Below are the code and all the weights of a small trained network. Each question names an input and a class and asks about switching units off, where a switched-off unit gives its printed mean instead of its output.

import numpy as np


def w(rows, s, z=0):
    codes = np.array(rows[::2]) - 128.0
    scale = np.full(codes.shape[1], s)
    scale[-1] = z or s
    return codes * scale


def norm(h):
    return h / np.sqrt((h * h).mean(-1, keepdims=True) + 1e-5)


def f(y):
    return np.maximum(y, 0)


def log_softmax(a):
    a = a - a.max(-1, keepdims=True)
    return a - np.log(np.exp(a).sum(-1, keepdims=True))


def net(x, mask):
    res = np.array(x, float).reshape(1, 3) / 4 @ E
    u = 0
    for l in range(3):
        y = f(norm(res) @ A[l][:, :-1].T + A[l][:, -1])
        res = res + np.where(mask[u : u + 8], y, B[l][:, -1]) @ B[l][:, :-1]
        u += 8
    return log_softmax(norm(res)[-1] @ U[:, :-1].T + U[:, -1])


A, B = {}, {}
E = w([
[216,217,253,51,147],'x0',
[48,159,168,225,148],'x1',
[143,93,170,121,84],'x2',
],0.0045)
A[0] = w([
[59,251,212,212,165,87],'L0N0',
[115,145,128,242,155,149],'L0N1',
[58,117,175,229,123,29],'L0N2',
[177,129,110,25,13,185],'L0N3',
[126,56,243,185,23,4],'L0N4',
[144,94,154,183,8,118],'L0N5',
[41,200,116,79,185,92],'L0N6',
[92,188,48,133,254,104],'L0N7',
],0.0067,0.0022)
B[0] = w([
[72,141,61,52,184,254],'L0N0',
[160,102,91,1,94,210],'L0N1',
[46,132,106,18,84,214],'L0N2',
[53,208,31,114,225,222],'L0N3',
[181,254,37,103,60,193],'L0N4',
[210,131,38,137,65,180],'L0N5',
[231,175,181,168,11,163],'L0N6',
[226,120,53,161,93,188],'L0N7',
],0.0055)
A[1] = w([
[89,41,113,148,102,4],'L1N0',
[178,188,111,71,215,175],'L1N1',
[59,191,29,233,128,133],'L1N2',
[172,125,143,67,84,115],'L1N3',
[189,42,94,109,199,104],'L1N4',
[78,143,29,186,72,83],'L1N5',
[87,83,129,51,3,151],'L1N6',
[199,107,123,146,61,73],'L1N7',
],0.0064,0.0031)
B[1] = w([
[142,117,131,194,128,138],'L1N0',
[72,121,183,188,74,253],'L1N1',
[122,134,182,120,46,195],'L1N2',
[207,57,109,175,188,165],'L1N3',
[47,109,125,2,181,148],'L1N4',
[124,156,190,142,113,203],'L1N5',
[142,97,124,143,204,202],'L1N6',
[120,153,145,81,151,138],'L1N7',
],0.0068,0.0071)
A[2] = w([
[243,166,83,127,28,125],'L2N0',
[119,71,85,156,88,22],'L2N1',
[183,171,86,147,107,94],'L2N2',
[184,83,92,95,202,164],'L2N3',
[166,108,96,125,97,151],'L2N4',
[88,83,2,172,95,79],'L2N5',
[101,168,169,166,70,246],'L2N6',
[149,43,68,177,152,1],'L2N7',
],0.0087,0.0026)
B[2] = w([
[120,116,69,166,86,219],'L2N0',
[161,146,162,134,188,169],'L2N1',
[254,163,41,183,99,167],'L2N2',
[6,82,93,164,38,149],'L2N3',
[168,122,124,209,122,174],'L2N4',
[154,186,180,102,161,254],'L2N5',
[160,64,108,140,122,230],'L2N6',
[146,121,193,155,83,147],'L2N7',
],0.0084,0.006)
U = w([
[67,186,127,66,124,173],'0',
[213,171,83,190,83,174],'1',
[174,149,250,179,131,162],'2',
[92,89,83,166,74,191],'3',
[138,106,115,157,166,22],'4',
[143,99,136,155,176,38],'5',
[141,55,120,142,161,1],'6',
[137,77,113,159,186,20],'7',
],0.018,0.0078)

Each question gives the input, the list of numbers given to net, and the class t.
The units are the neurons (one row each of A and B). Each row of codes is followed by its name. A weight is (code - 128) times the scale printed after its matrix; where a second scale follows, it is the last column's (A, B and U).
mask holds one flag per neuron, layer by layer. A switched-off neuron (its flag False) gives its mean, the last column of its row in B, instead of its output. The means were averaged over made-up inputs and are rounded, as every weight is.
A unit's drop is (log p(t) with every unit on - log p(t) with that unit switched off) / (log p(t) with every unit on - log p(t) with every unit switched off).
The circuit of an input: a set's keep is (log p(t) with only the set's units on - log p(t) with every unit switched off) / (log p(t) with every unit on - log p(t) with every unit switched off). Starting from the 12 units with the biggest drops (on a tie, the unit counted first), units are removed one at a time, each time the one whose removal leaves the highest keep (on an exact tie, the one counted first), for as long as the keep stays at least 0.8.
circuit, biggest first: the units of the circuit, biggest drop first
most important unit: the unit with the biggest drop
top k neurons: the k neurons with the biggest drops, biggest first
top k neurons in layer l: the k neurons of layer l with the biggest drops, biggest first
input [5,7,1], class 0: circuit, biggest first	(L0N0)
input [7,-5,-3], class 2: circuit, biggest first	(L1N1, L0N4, L0N1)
input [6,0,-5], class 2: top 2 neurons	(L0N4, L0N5)
input [-8,-3,-6], class 2: top 2 neurons	(L0N4, L2N5)
input [-8,6,0], class 2: top 2 neurons in layer 2	(L2N5, L2N1)
input [-1,5,-4], class 0: top 3 neurons in layer 0	(L0N0, L0N2, L0N4)
input [3,-5,2], class 0: top 3 neurons	(L0N3, L0N4, L2N0)
input [7,-3,1], class 2: top 4 neurons	(L1N1, L0N4, L0N0, L0N2)
input [3,-3,2], class 3: top 4 neurons	(L2N5, L1N1, L0N1, L0N0)
input [-1,1,-2], class 3: top 4 neurons in layer 0	(L0N1, L0N4, L0N3, L0N5)
input [-3,7,8], class 1: top 3 neurons	(L0N4, L0N5, L0N3)
input [-2,5,8], class 1: top 3 neurons in layer 0	(L0N4, L0N5, L0N3)
input [4,5,7], class 1: top 2 neurons in layer 0	(L0N4, L0N3)
input [-6,-6,3], class 0: top 2 neurons	(L1N4, L0N4)
input [-7,-1,8], class 1: top neuron in layer 0	(L0N5)
input [3,2,0], class 3: top 2 neurons in layer 2	(L2N5, L2N6)
input [5,4,-4], class 2: top 4 neurons	(L0N4, L0N5, L0N6, L0N3)
input [-2,0,-2], class 3: top 4 neurons	(L0N3, L2N3, L0N4, L1N4)
input [-7,-5,2], class 2: top 3 neurons	(L0N0, L0N1, L0N4)
input [6,-2,1], class 2: top 2 neurons	(L0N0, L1N1)
input [5,7,8], class 1: top neuron in layer 1	(L1N4)
input [-1,7,-6], class 0: top 2 neurons in layer 0	(L0N0, L0N2)
input [4,-7,5], class 0: top 2 neurons	(L0N3, L0N4)
input [-1,3,-3], class 3: top 2 neurons	(L0N1, L2N3)
input [2,6,8], class 1: top 2 neurons	(L0N4, L0N5)
input [6,1,6], class 1: top 2 neurons in layer 0	(L0N4, L0N2)
input [-8,3,-5], class 2: top 2 neurons	(L0N4, L2N5)
input [-1,-8,4], class 0: most important unit	L0N3
input [-4,-1,-2], class 2: top 3 neurons in layer 1	(L1N0, L1N4, L1N2)
